Below is a small trained network, with its code and all its weights. Each question gives an input and a target symbol and asks what happens when units are switched off, that is, made to give their printed mean instead of their output.

import numpy as np


def w(rows, s, z=0):
    codes = np.array(rows[::2]) - 128.0
    scale = np.full(codes.shape[1], s)
    scale[-1] = z or s
    return codes * scale


def f(y):
    return y / 2 * (1 + np.tanh(0.7978845608 * (y + 0.044715 * y**3)))


def softmax(a):
    e = np.exp(a - a.max(-1, keepdims=True))
    return e / e.sum(-1, keepdims=True)


def log_softmax(a):
    a = a - a.max(-1, keepdims=True)
    return a - np.log(np.exp(a).sum(-1, keepdims=True))


def net(x, mask):
    ids = ['ΔΘΛΩβγημστ'.index(c) for c in x.split()]
    T = len(ids)
    res = E[ids] + P[:T]
    u = 0
    for l in range(3):
        r = res
        for j in range(3):
            rows = slice(2 * j, 2 * j + 2)
            q, k, v = (r @ M[l][rows].T for M in (Q, K, V))
            z = softmax(np.where(np.tri(T) > 0, q @ k.T / 2**0.5, -1e9)) @ v
            o = O[l][rows]
            res = res + np.where(mask[u + j], z, o[:, -1]) @ o[:, :-1]
        u += 3
        y = f(res @ A[l][:, :-1].T + A[l][:, -1])
        res = res + np.where(mask[u : u + 4], y, B[l][:, -1]) @ B[l][:, :-1]
        u += 4
    return log_softmax(res[-1] @ U[:, :-1].T + U[:, -1])


Q, K, V, O, A, B = {}, {}, {}, {}, {}, {}
E = w([
[114,127,130],'Δ',
[144,100,131],'Θ',
[109,158,143],'Λ',
[143,112,170],'Ω',
[118,164,146],'β',
[115,116,109],'γ',
[162,154,165],'η',
[179,144,88],'μ',
[94,6,127],'σ',
[43,114,78],'τ',
],0.019)
P = w([
[158,195,76],'0',
[134,23,214],'1',
[164,178,41],'2',
[129,8,238],'3',
[154,163,21],'4',
[120,11,200],'5',
[135,150,24],'6',
[140,3,171],'7',
],0.0056)
Q[0] = w([
[88,181,138],'L0H1',
[171,134,99],'L0H1',
[123,246,43],'L0H2',
[181,177,134],'L0H2',
[102,141,130],'L0H3',
[120,192,123],'L0H3',
],0.011)
K[0] = w([
[123,171,123],'L0H1',
[185,90,94],'L0H1',
[184,255,139],'L0H2',
[131,165,58],'L0H2',
[96,125,133],'L0H3',
[87,154,139],'L0H3',
],0.01)
V[0] = w([
[139,141,105],'L0H1',
[253,246,65],'L0H1',
[207,128,188],'L0H2',
[153,226,175],'L0H2',
[86,132,129],'L0H3',
[71,134,103],'L0H3',
],0.0043)
O[0] = w([
[113,162,125,122],'L0H1',
[15,222,137,61],'L0H1',
[63,91,62,98],'L0H2',
[132,135,3,2],'L0H2',
[182,151,103,125],'L0H3',
[177,193,62,126],'L0H3',
],0.0036,0.0013)
A[0] = w([
[187,187,153,171],'L0N1',
[138,117,201,3],'L0N2',
[82,58,82,85],'L0N3',
[155,2,147,31],'L0N4',
],0.009,0.0036)
B[0] = w([
[185,125,212,201],'L0N1',
[92,121,87,119],'L0N2',
[57,173,148,195],'L0N3',
[101,254,136,253],'L0N4',
],0.0075,0.0024)
Q[1] = w([
[132,140,179],'L1H1',
[177,61,250],'L1H1',
[147,103,164],'L1H2',
[98,92,130],'L1H2',
[17,81,205],'L1H3',
[139,152,88],'L1H3',
],0.011)
K[1] = w([
[111,122,127],'L1H1',
[80,84,142],'L1H1',
[122,162,106],'L1H2',
[158,152,138],'L1H2',
[3,141,112],'L1H3',
[165,134,105],'L1H3',
],0.013)
V[1] = w([
[80,76,85],'L1H1',
[86,137,82],'L1H1',
[2,137,146],'L1H2',
[47,155,159],'L1H2',
[51,85,71],'L1H3',
[224,108,97],'L1H3',
],0.0064)
O[1] = w([
[54,103,212,99],'L1H1',
[104,143,201,124],'L1H1',
[55,255,140,150],'L1H2',
[79,253,107,168],'L1H2',
[62,96,235,159],'L1H3',
[191,89,81,8],'L1H3',
],0.0051,0.0016)
A[1] = w([
[129,134,132,155],'L1N1',
[213,93,74,122],'L1N2',
[190,167,147,50],'L1N3',
[141,2,145,253],'L1N4',
],0.013,0.004)
B[1] = w([
[146,150,111,147],'L1N1',
[2,82,206,252],'L1N2',
[19,179,206,172],'L1N3',
[217,19,90,237],'L1N4',
],0.0078,0.0039)
Q[2] = w([
[95,134,156],'L2H1',
[95,136,57],'L2H1',
[254,173,52],'L2H2',
[107,238,52],'L2H2',
[214,120,190],'L2H3',
[178,146,98],'L2H3',
],0.0079)
K[2] = w([
[94,97,122],'L2H1',
[124,150,230],'L2H1',
[254,192,128],'L2H2',
[188,190,38],'L2H2',
[52,73,137],'L2H3',
[138,120,95],'L2H3',
],0.0098)
V[2] = w([
[146,116,75],'L2H1',
[85,151,54],'L2H1',
[144,140,254],'L2H2',
[183,143,144],'L2H2',
[56,129,51],'L2H3',
[164,161,174],'L2H3',
],0.0096)
O[2] = w([
[110,143,57,68],'L2H1',
[116,46,42,93],'L2H1',
[254,135,182,239],'L2H2',
[189,161,68,3],'L2H2',
[43,79,100,114],'L2H3',
[235,133,152,126],'L2H3',
],0.0085,0.0037)
A[2] = w([
[127,129,130,123],'L2N1',
[63,254,119,142],'L2N2',
[104,175,162,41],'L2N3',
[73,91,83,2],'L2N4',
],0.0095,0.0078)
B[2] = w([
[128,128,133,125],'L2N1',
[234,136,121,253],'L2N2',
[107,71,179,126],'L2N3',
[130,254,117,125],'L2N4',
],0.0087,0.0031)
U = w([
[119,156,143,120],'Δ',
[164,1,114,97],'Θ',
[174,181,95,175],'Λ',
[140,128,91,171],'Ω',
[133,186,203,79],'β',
[88,201,104,157],'γ',
[135,90,64,253],'η',
[174,191,110,136],'μ',
[220,83,136,96],'σ',
[44,66,180,67],'τ',
],0.0093,0.0068)

Each question gives the input, a string of symbols that net reads in full, and the target symbol t.
The units are the heads (2 rows each of Q, K, V and O) and the neurons (one row each of A and B). Each row of codes is followed by its name. A weight is (code - 128) times the scale printed after its matrix; where a second scale follows, it is the last column's (O, A, B and U).
mask holds one flag per unit, layer by layer, with each layer's heads first. A switched-off unit (its flag False) gives its mean, the last column of its rows in O or B, instead of its output. The means were averaged over made-up inputs and are rounded, as every weight is.
A unit's drop is (log p(t) with every unit on - log p(t) with that unit switched off) / (log p(t) with every unit on - log p(t) with every unit switched off).
The circuit of an input: a set's keep is (log p(t) with only the set's units on - log p(t) with every unit switched off) / (log p(t) with every unit on - log p(t) with every unit switched off). Starting from the 12 units with the biggest drops (on a tie, the unit counted first), units are removed one at a time, each time the one whose removal leaves the highest keep (on an exact tie, the one counted first), for as long as the keep stays at least 0.8.
units of the circuit, in order: the units of the circuit, biggest drop first
k most important neurons: the k neurons with the biggest drops, biggest first
top k neurons in layer l: the k neurons of layer l with the biggest drops, biggest first
heads that matter: for each layer, one digit per head in row order, 1 if its drop is at least 0.15 and else 0, layers parted by /
input γ γ μ Δ, target Θ: units of the circuit, in order -> L1N4, L1H2
input β Ω γ Δ η Ω η Λ, target σ: units of the circuit, in order -> L2H2, L2H3
input Δ β η γ η τ μ σ, target β: 3 most important neurons -> L0N4, L0N3, L2N2
input β γ η η μ μ τ β, target τ: units of the circuit, in order -> L1H3, L2H2
input η Θ Θ, target Θ: units of the circuit, in order -> L0N4, L1H2, L1N4
input η Θ σ σ Λ η τ η, target τ: heads that matter -> 110 / 011 / 111
input β Λ Λ Ω τ, target γ: heads that matter -> 010 / 001 / 010
input Ω β η Δ, target σ: top 2 neurons in layer 0 -> L0N3, L0N1
input Ω τ Θ η, target τ: most important neuron -> L0N1
input η η τ Λ, target τ: heads that matter -> 111 / 011 / 010
input μ η τ γ, target τ: units of the circuit, in order -> L1H3, L0N3, L2H2
input Λ η σ η μ β Ω, target σ: units of the circuit, in order -> L2H2, L1N4, L0N4, L1H2
input μ η Ω γ τ Ω, target τ: heads that matter -> 111 / 001 / 011
input η Δ Ω η, target σ: heads that matter -> 000 / 010 / 010
input μ μ Λ τ μ μ τ Θ, target τ: 3 most important neurons -> L0N4, L0N3, L2N2
input Δ η μ τ τ Δ, target τ: top 2 neurons in layer 0 -> L0N3, L0N1
input η τ σ σ σ μ, target β: top neuron in layer 1 -> L1N3
input Θ β Ω Λ Δ μ μ η, target Θ: top 2 neurons in layer 1 -> L1N4, L1N2
input Λ τ Ω τ γ β, target τ: units of the circuit, in order -> L2H3, L2H2
input β β τ μ τ Λ, target τ: heads that matter -> 000 / 011 / 010
input τ η β μ, target Θ: 3 most important neurons -> L1N2, L0N4, L1N4
input η η η Δ, target σ: most important neuron -> L1N2
input τ Θ Λ Δ η β, target σ: 2 most important neurons -> L0N4, L1N2
input Δ γ β Δ γ σ, target β: heads that matter -> 000 / 000 / 000
input Λ γ Θ, target Θ: 3 most important neurons -> L0N4, L1N4, L0N3
input β η γ η Δ η γ μ, target Θ: 3 most important neurons -> L1N2, L1N4, L0N4
